Here is a tiny trained network, its code and every weight. The questions are about switching its units off for an input and a target symbol, where a switched-off unit gives its printed mean instead of its output.

import numpy as np


def w(rows, s, z=0):
    codes = np.array(rows[::2]) - 128.0
    scale = np.full(codes.shape[1], s)
    scale[-1] = z or s
    return codes * scale


def f(y):
    return y / 2 * (1 + np.tanh(0.7978845608 * (y + 0.044715 * y**3)))


def softmax(a):
    e = np.exp(a - a.max(-1, keepdims=True))
    return e / e.sum(-1, keepdims=True)


def log_softmax(a):
    a = a - a.max(-1, keepdims=True)
    return a - np.log(np.exp(a).sum(-1, keepdims=True))


def net(x, mask):
    ids = ['δημξτφω'.index(c) for c in x.split()]
    T = len(ids)
    res = E[ids] + P[:T]
    u = 0
    for l in range(2):
        r = res
        for j in range(2):
            rows = slice(4 * j, 4 * j + 4)
            q, k, v = (r @ M[l][rows].T for M in (Q, K, V))
            z = softmax(np.where(np.tri(T) > 0, q @ k.T / 4**0.5, -1e9)) @ v
            o = O[l][rows]
            res = res + np.where(mask[u + j], z, o[:, -1]) @ o[:, :-1]
        u += 2
        y = f(res @ A[l][:, :-1].T + A[l][:, -1])
        res = res + np.where(mask[u : u + 16], y, B[l][:, -1]) @ B[l][:, :-1]
        u += 16
    return log_softmax(res[-1] @ U[:, :-1].T + U[:, -1])


Q, K, V, O, A, B = {}, {}, {}, {}, {}, {}
E = w([
[101,146,122,219,65,62,137,113],'δ',
[110,79,255,162,139,103,172,89],'η',
[239,65,163,118,155,55,101,75],'μ',
[87,192,89,206,217,144,190,3],'ξ',
[89,189,190,70,214,11,126,129],'τ',
[203,208,168,231,158,43,212,173],'φ',
[128,82,107,47,75,191,221,128],'ω',
],0.0083)
P = w([
[75,59,123,255,164,130,23,187],'0',
[119,77,148,215,198,181,44,157],'1',
[140,130,139,184,190,185,74,152],'2',
[152,135,141,164,195,150,103,132],'3',
[160,133,130,149,173,129,135,126],'4',
[167,136,134,138,157,98,149,104],'5',
[168,152,141,129,141,92,172,93],'6',
[178,155,151,119,132,65,180,84],'7',
[185,172,161,111,119,57,194,68],'8',
[192,172,169,105,104,41,201,58],'9',
[215,194,177,95,94,33,213,54],'10',
[197,213,210,73,97,40,209,35],'11',
[210,205,227,78,71,6,214,20],'12',
[216,228,228,77,52,12,212,11],'13',
],0.0045)
Q[0] = w([
[94,100,94,138,149,186,35,180],'L0H1',
[107,109,139,105,133,171,58,172],'L0H1',
[172,187,122,130,123,88,139,165],'L0H1',
[104,76,145,136,144,133,152,40],'L0H1',
[225,198,225,223,172,25,233,2],'L0H2',
[161,134,153,193,202,144,139,106],'L0H2',
[113,140,177,64,148,72,217,96],'L0H2',
[89,80,79,112,179,147,95,135],'L0H2',
],0.0082)
K[0] = w([
[151,80,140,86,91,139,85,214],'L0H1',
[188,71,178,148,87,130,124,181],'L0H1',
[82,83,105,116,142,193,99,80],'L0H1',
[125,234,108,137,170,90,141,132],'L0H1',
[148,165,144,87,57,65,232,11],'L0H2',
[108,89,95,68,42,189,201,77],'L0H2',
[122,211,142,153,125,99,254,36],'L0H2',
[125,106,61,145,162,166,166,175],'L0H2',
],0.0075)
V[0] = w([
[139,82,154,113,83,84,124,242],'L0H1',
[150,183,84,238,187,134,220,63],'L0H1',
[33,124,49,131,198,121,82,44],'L0H1',
[136,172,131,81,134,43,164,171],'L0H1',
[24,133,46,54,167,253,40,103],'L0H2',
[137,174,146,55,134,76,198,121],'L0H2',
[99,107,37,77,162,250,141,37],'L0H2',
[107,152,75,204,187,63,155,53],'L0H2',
],0.0068)
O[0] = w([
[160,96,86,198,254,169,117,170,89],'L0H1',
[161,182,179,95,62,181,124,62,243],'L0H1',
[5,166,58,58,48,51,133,53,137],'L0H1',
[137,118,149,87,193,126,93,138,141],'L0H1',
[116,125,86,126,69,27,178,162,2],'L0H2',
[134,174,183,53,149,167,148,188,163],'L0H2',
[166,117,172,127,49,12,190,151,66],'L0H2',
[143,211,138,111,109,126,54,58,199],'L0H2',
],0.0062,0.0091)
A[0] = w([
[109,52,89,82,86,127,142,135,3],'L0N1',
[97,184,186,186,202,142,1,138,153],'L0N2',
[187,126,114,176,195,187,91,182,204],'L0N3',
[174,84,125,188,95,165,198,78,130],'L0N4',
[125,86,98,90,145,181,181,129,121],'L0N5',
[131,154,142,200,89,140,114,100,140],'L0N6',
[191,34,160,87,207,167,170,125,172],'L0N7',
[124,114,112,59,155,179,149,146,126],'L0N8',
[152,152,69,196,104,164,223,188,182],'L0N9',
[119,134,92,10,3,147,163,159,91],'L0N10',
[36,95,48,137,90,178,110,82,172],'L0N11',
[235,56,95,73,139,152,135,102,202],'L0N12',
[73,149,127,36,40,166,119,65,130],'L0N13',
[132,141,129,156,90,121,218,84,173],'L0N14',
[96,55,71,115,38,94,189,221,130],'L0N15',
[108,102,109,8,45,142,157,52,133],'L0N16',
],0.0062,0.0043)
B[0] = w([
[107,172,95,202,185,140,154,104,117],'L0N1',
[111,143,120,171,157,189,141,6,254],'L0N2',
[187,20,109,186,175,197,129,150,208],'L0N3',
[192,140,125,115,90,155,138,121,144],'L0N4',
[176,154,99,61,154,174,139,255,124],'L0N5',
[147,146,62,134,63,124,146,77,177],'L0N6',
[194,109,185,144,190,167,60,119,177],'L0N7',
[108,78,91,70,174,185,108,154,140],'L0N8',
[189,66,64,101,180,193,191,123,126],'L0N9',
[48,153,205,229,191,202,50,154,154],'L0N10',
[167,75,36,52,65,148,88,192,131],'L0N11',
[200,111,173,110,175,98,23,171,164],'L0N12',
[216,162,107,123,95,177,93,164,249],'L0N13',
[163,135,138,74,49,137,152,136,178],'L0N14',
[27,91,166,185,168,158,68,41,126],'L0N15',
[183,116,106,104,129,137,49,202,219],'L0N16',
],0.0061,0.0079)
Q[1] = w([
[125,152,87,179,93,169,165,163],'L1H1',
[213,183,248,239,169,250,64,24],'L1H1',
[137,166,102,240,202,165,115,65],'L1H1',
[177,255,208,112,133,130,124,7],'L1H1',
[239,219,167,165,204,141,208,105],'L1H2',
[64,144,130,169,174,144,227,128],'L1H2',
[59,76,210,60,111,20,132,144],'L1H2',
[215,89,66,45,129,179,117,202],'L1H2',
],0.0063)
K[1] = w([
[69,120,164,190,132,111,142,40],'L1H1',
[173,196,212,85,152,137,154,139],'L1H1',
[157,193,242,120,141,111,135,93],'L1H1',
[101,159,201,31,117,173,77,127],'L1H1',
[202,147,235,81,148,196,136,141],'L1H2',
[156,26,127,144,181,177,111,160],'L1H2',
[89,111,3,122,105,131,86,106],'L1H2',
[204,127,183,115,12,85,184,180],'L1H2',
],0.0069)
V[1] = w([
[161,76,118,194,141,89,178,148],'L1H1',
[55,168,52,126,178,67,107,88],'L1H1',
[114,101,187,174,215,72,65,23],'L1H1',
[184,161,111,169,97,39,147,143],'L1H1',
[155,128,250,222,170,97,67,78],'L1H2',
[112,91,118,34,121,218,78,80],'L1H2',
[96,157,205,120,3,110,89,17],'L1H2',
[31,199,189,220,78,133,237,79],'L1H2',
],0.0045)
O[1] = w([
[141,112,153,212,146,146,120,91,47],'L1H1',
[138,203,124,169,209,111,81,183,31],'L1H1',
[97,129,188,182,101,6,46,149,188],'L1H1',
[246,157,69,209,156,118,55,36,51],'L1H1',
[94,157,177,156,97,25,101,99,254],'L1H2',
[32,26,63,37,26,88,172,157,220],'L1H2',
[155,112,217,103,3,120,94,212,186],'L1H2',
[145,196,253,127,90,227,210,205,89],'L1H2',
],0.0045,0.0096)
A[1] = w([
[90,86,38,154,170,68,226,110,62],'L1N1',
[124,120,110,144,197,8,119,133,4],'L1N2',
[135,167,186,106,99,164,68,92,62],'L1N3',
[199,108,53,131,171,131,55,38,100],'L1N4',
[170,16,198,203,127,147,142,176,91],'L1N5',
[146,41,153,165,53,177,67,254,204],'L1N6',
[151,150,92,29,22,100,152,164,110],'L1N7',
[203,171,85,187,128,210,196,102,184],'L1N8',
[79,172,66,168,188,110,196,125,71],'L1N9',
[179,152,91,18,87,120,136,170,211],'L1N10',
[160,71,117,127,208,141,190,103,80],'L1N11',
[101,90,181,130,246,93,174,159,124],'L1N12',
[139,7,100,232,179,100,113,96,5],'L1N13',
[47,85,38,162,138,89,182,131,61],'L1N14',
[127,184,205,176,112,101,156,121,101],'L1N15',
[142,178,201,124,55,109,89,141,25],'L1N16',
],0.0055,0.0037)
B[1] = w([
[65,84,29,98,73,182,58,133,130],'L1N1',
[100,101,165,163,212,100,95,156,132],'L1N2',
[183,164,77,154,129,165,145,149,222],'L1N3',
[195,116,70,208,84,179,91,184,173],'L1N4',
[176,128,174,58,112,115,205,152,156],'L1N5',
[108,152,171,36,25,92,142,107,187],'L1N6',
[148,54,167,178,208,150,169,207,247],'L1N7',
[149,175,214,142,133,206,151,60,154],'L1N8',
[41,111,65,218,189,246,40,149,125],'L1N9',
[83,85,151,161,163,92,124,173,238],'L1N10',
[172,60,59,203,154,158,65,165,146],'L1N11',
[60,53,134,162,185,165,118,210,152],'L1N12',
[213,166,185,43,78,78,161,146,181],'L1N13',
[77,147,1,176,27,214,43,141,127],'L1N14',
[64,154,83,125,75,198,85,158,152],'L1N15',
[135,112,74,187,128,153,83,160,212],'L1N16',
],0.0067,0.013)
U = w([
[177,156,118,124,151,32,71,149,118],'δ',
[155,128,150,178,198,220,114,116,53],'η',
[151,222,83,110,52,133,66,41,199],'μ',
[119,52,60,152,124,143,126,156,132],'ξ',
[129,135,117,170,127,124,117,168,2],'τ',
[118,111,204,63,118,79,254,108,221],'φ',
[73,137,121,164,217,123,78,191,147],'ω',
],0.0056,0.0055)

Each question gives the input, a string of symbols that net reads in full, and the target symbol t.
The units are the heads (4 rows each of Q, K, V and O) and the neurons (one row each of A and B). Each row of codes is followed by its name. A weight is (code - 128) times the scale printed after its matrix; where a second scale follows, it is the last column's (O, A, B and U).
mask holds one flag per unit, layer by layer, with each layer's heads first. A switched-off unit (its flag False) gives its mean, the last column of its rows in O or B, instead of its output. The means were averaged over made-up inputs and are rounded, as every weight is.
A unit's drop is (log p(t) with every unit on - log p(t) with that unit switched off) / (log p(t) with every unit on - log p(t) with every unit switched off).
The circuit of an input: a set's keep is (log p(t) with only the set's units on - log p(t) with every unit switched off) / (log p(t) with every unit on - log p(t) with every unit switched off). Starting from the 12 units with the biggest drops (on a tie, the unit counted first), units are removed one at a time, each time the one whose removal leaves the highest keep (on an exact tie, the one counted first), for as long as the keep stays at least 0.8.
units of the circuit, in order: the units of the circuit, biggest drop first
most important unit: the unit with the biggest drop
k most important neurons: the k neurons with the biggest drops, biggest first
k most important neurons of layer l: the k neurons of layer l with the biggest drops, biggest first
which heads matter: for each layer, one digit per head in row order, 1 if its drop is at least 0.15 and else 0, layers parted by /
drop of u: that unit's drop, to one decimal
input φ ω δ τ φ φ τ φ, target ω: units of the circuit, in order => L0H1, L1H1, L0N13, L0H2
input μ φ η φ ω φ τ φ φ, target η: which heads matter => 11 / 00
input μ δ φ φ ω φ ξ φ ω μ, target φ: 2 most important neurons of layer 1 => L1N6, L1N4
input φ φ φ φ φ ξ η φ η, target μ: which heads matter => 00 / 00
input ω φ φ μ, target δ: which heads matter => 10 / 11
input η ω ω τ ξ φ, target μ: which heads matter => 10 / 11
input φ τ ω φ η τ ω ξ, target φ: which heads matter => 01 / 00
input φ τ τ ω, target ξ: units of the circuit, in order => L1H2, L0H2, L0N2, L0N11
input δ φ η ξ η φ φ φ μ η, target μ: units of the circuit, in order => L1N7, L1N10
input φ η η ξ φ φ ω φ η η φ τ ω φ, target φ: which heads matter => 01 / 11
input φ τ δ, target μ: units of the circuit, in order => L1N7
input φ φ η, target φ: 3 most important neurons => L0N3, L1N5, L1N13
input μ ω ω ξ μ, target φ: which heads matter => 01 / 01
input φ ω φ ω, target η: units of the circuit, in order => L1H2, L0H2, L0H1, L1N8
input ω τ φ ω φ, target ξ: which heads matter => 10 / 01
input φ φ τ, target ω: 2 most important neurons => L0N13, L1N12
input ξ ω ξ, target ξ: which heads matter => 10 / 00
input φ φ δ φ ω φ ω ξ δ, target φ: most important neuron => L0N7
input φ φ ξ φ η τ, target μ: 2 most important neurons => L1N7, L1N10
input φ ξ φ η τ τ ω ω, target φ: most important unit => L1N6
input ω φ φ η φ φ δ ω ξ, target φ: 2 most important neurons => L0N7, L0N12
input τ ω δ ξ η ω φ τ μ φ φ, target μ: which heads matter => 01 / 00
input ω φ φ ξ φ φ φ μ, target μ: 2 most important neurons of layer 1 => L1N7, L1N6
input η ω ω φ φ, target η: 2 most important neurons => L1N8, L0N9
input ω μ φ η φ ξ φ τ, target μ: 2 most important neurons => L1N7, L0N2
input μ ξ ξ, target ξ: 2 most important neurons => L1N7, L0N11
input δ δ μ, target δ: most important neuron => L0N12
input φ φ ω τ, target ω: 3 most important neurons of layer 0 => L0N3, L0N13, L0N14
input φ τ φ τ φ, target ω: drop of L1H2 => 0.5
input φ φ δ, target μ: drop of L1N7 => 0.7
